Below are the code and all the weights of a small trained network. Each question names an input and a target symbol and asks about switching units off, where a switched-off unit gives its printed mean instead of its output.

import numpy as np


def w(rows, s, z=0):
    codes = np.array(rows[::2]) - 128.0
    scale = np.full(codes.shape[1], s)
    scale[-1] = z or s
    return codes * scale


def norm(h):
    return h / np.sqrt((h * h).mean(-1, keepdims=True) + 1e-5)


def f(y):
    return np.maximum(y, 0)


def softmax(a):
    e = np.exp(a - a.max(-1, keepdims=True))
    return e / e.sum(-1, keepdims=True)


def log_softmax(a):
    a = a - a.max(-1, keepdims=True)
    return a - np.log(np.exp(a).sum(-1, keepdims=True))


def net(x, mask):
    ids = ['ΘΞΠΣαγεμω'.index(c) for c in x.split()]
    T = len(ids)
    res = E[ids] + P[:T]
    r = norm(res)
    for j in range(3):
        rows = slice(2 * j, 2 * j + 2)
        q, k, v = (r @ M[0][rows].T for M in (Q, K, V))
        z = softmax(np.where(np.tri(T) > 0, q @ k.T / 2**0.5, -1e9)) @ v
        o = O[0][rows]
        res = res + np.where(mask[j], z, o[:, -1]) @ o[:, :-1]
    y = f(norm(res) @ A[0][:, :-1].T + A[0][:, -1])
    res = res + np.where(mask[3:7], y, B[0][:, -1]) @ B[0][:, :-1]
    return log_softmax(norm(res)[-1] @ U[:, :-1].T + U[:, -1])


Q, K, V, O, A, B = {}, {}, {}, {}, {}, {}
E = w([
[148,137,112,71,102,151],'Θ',
[238,163,107,210,146,183],'Ξ',
[136,194,88,81,147,169],'Π',
[250,90,163,80,160,124],'Σ',
[128,125,131,140,201,100],'α',
[123,137,151,83,190,187],'γ',
[205,172,81,128,106,133],'ε',
[106,138,74,168,111,211],'μ',
[105,64,90,100,111,200],'ω',
],0.021)
P = w([
[118,167,250,122,51,118],'0',
[179,156,144,108,115,229],'1',
[124,164,101,123,131,226],'2',
[102,143,125,144,143,218],'3',
[136,147,128,127,186,148],'4',
[151,151,69,107,193,163],'5',
[139,152,92,113,174,120],'6',
[145,122,68,101,211,126],'7',
[149,104,75,112,218,149],'8',
[80,152,92,143,154,96],'9',
],0.015)
Q[0] = w([
[89,83,201,118,1,129],'h1',
[210,205,18,121,216,197],'h1',
[47,131,157,151,79,54],'h2',
[141,142,101,124,140,191],'h2',
[190,133,176,113,106,140],'h3',
[153,178,91,105,119,176],'h3',
],0.1)
K[0] = w([
[169,134,2,139,237,144],'h1',
[65,164,222,170,55,97],'h1',
[113,109,74,141,138,191],'h2',
[121,150,180,132,68,53],'h2',
[150,145,164,109,73,150],'h3',
[145,102,94,129,99,182],'h3',
],0.099)
V[0] = w([
[116,45,88,3,57,107],'h1',
[169,212,155,101,167,21],'h1',
[85,219,72,63,97,101],'h2',
[190,125,74,180,48,74],'h2',
[138,98,94,136,210,121],'h3',
[103,136,99,105,113,46],'h3',
],0.057)
O[0] = w([
[169,25,1,94,23,196,16],'h1',
[92,136,207,251,80,215,230],'h1',
[26,53,98,218,97,51,108],'h2',
[164,112,242,124,59,27,34],'h2',
[98,74,179,49,136,177,225],'h3',
[76,79,97,163,230,81,3],'h3',
],0.025,0.034)
A[0] = w([
[136,97,174,237,140,180,40],'n1',
[178,40,36,93,79,131,209],'n2',
[133,140,94,50,144,1,3],'n3',
[164,117,26,173,135,210,72],'n4',
],0.046,0.0022)
B[0] = w([
[146,154,15,72,71,154,253],'n1',
[229,106,145,254,200,126,203],'n2',
[28,251,122,108,80,161,179],'n3',
[56,133,235,109,176,181,177],'n4',
],0.037,0.039)
U = w([
[156,164,231,167,213,68,66],'Θ',
[73,212,58,55,153,64,62],'Ξ',
[201,129,45,122,203,132,102],'Π',
[41,77,172,107,253,192,154],'Σ',
[139,251,108,238,134,189,252],'α',
[129,89,164,253,175,124,71],'γ',
[145,112,156,56,68,210,151],'ε',
[126,105,162,149,61,104,83],'μ',
[37,111,29,184,87,150,15],'ω',
],0.0056,0.0036)

Each question gives the input, a string of symbols that net reads in full, and the target symbol t.
The units are the heads (2 rows each of Q, K, V and O) and the neurons (one row each of A and B). Each row of codes is followed by its name. A weight is (code - 128) times the scale printed after its matrix; where a second scale follows, it is the last column's (O, A, B and U).
mask holds one flag per unit, heads first, then neurons. A switched-off unit (its flag False) gives its mean, the last column of its rows in O or B, instead of its output. The means were averaged over made-up inputs and are rounded, as every weight is.
A unit's drop is (log p(t) with every unit on - log p(t) with that unit switched off) / (log p(t) with every unit on - log p(t) with every unit switched off).
The circuit of an input: a set's keep is (log p(t) with only the set's units on - log p(t) with every unit switched off) / (log p(t) with every unit on - log p(t) with every unit switched off). Starting from all 7 units, units are removed one at a time, each time the one whose removal leaves the highest keep (on an exact tie, the one counted first), for as long as the keep stays at least 0.8.
units of the circuit, in order: the units of the circuit, biggest drop first
unit that matters most: the unit with the biggest drop
k most important neurons: the k neurons with the biggest drops, biggest first
drop when u is switched off: that unit's drop, to one decimal
input ω Σ γ α ε, target Π: units of the circuit, in order : [h1]
input Ξ α Ξ α ω α α α ω, target Θ: units of the circuit, in order : [h1, h2]
input Ξ α μ α, target Θ: units of the circuit, in order : [h1, h2]
input γ μ ε α μ, target Σ: units of the circuit, in order : [h2, n4]
input Σ ω μ α ε μ α α, target ε: units of the circuit, in order : [h1, h2, n2]
input γ ω α ω Π μ ω, target Σ: 2 most important neurons : [n4, n1]
input Σ α α α ω α, target ε: units of the circuit, in order : [h1, h2, h3]
input Ξ α ω ω Ξ α Σ Θ, target Θ: 2 most important neurons : [n1, n3]
input γ α α ε ω α γ, target Σ: 3 most important neurons : [n4, n1, n3]
input Σ γ α Σ ε Θ α μ α μ, target ε: 2 most important neurons : [n2, n3]
input Π α ω α Ξ ε α α, target ω: drop when n4 is switched off : 0.1
input Π α Π Σ Σ ε, target ω: drop when h2 is switched off : 0.6
input Π α γ γ Π γ ω ω γ, target ω: drop when h2 is switched off : 0.6
input μ γ ω ω ω, target Ξ: unit that matters most : h1
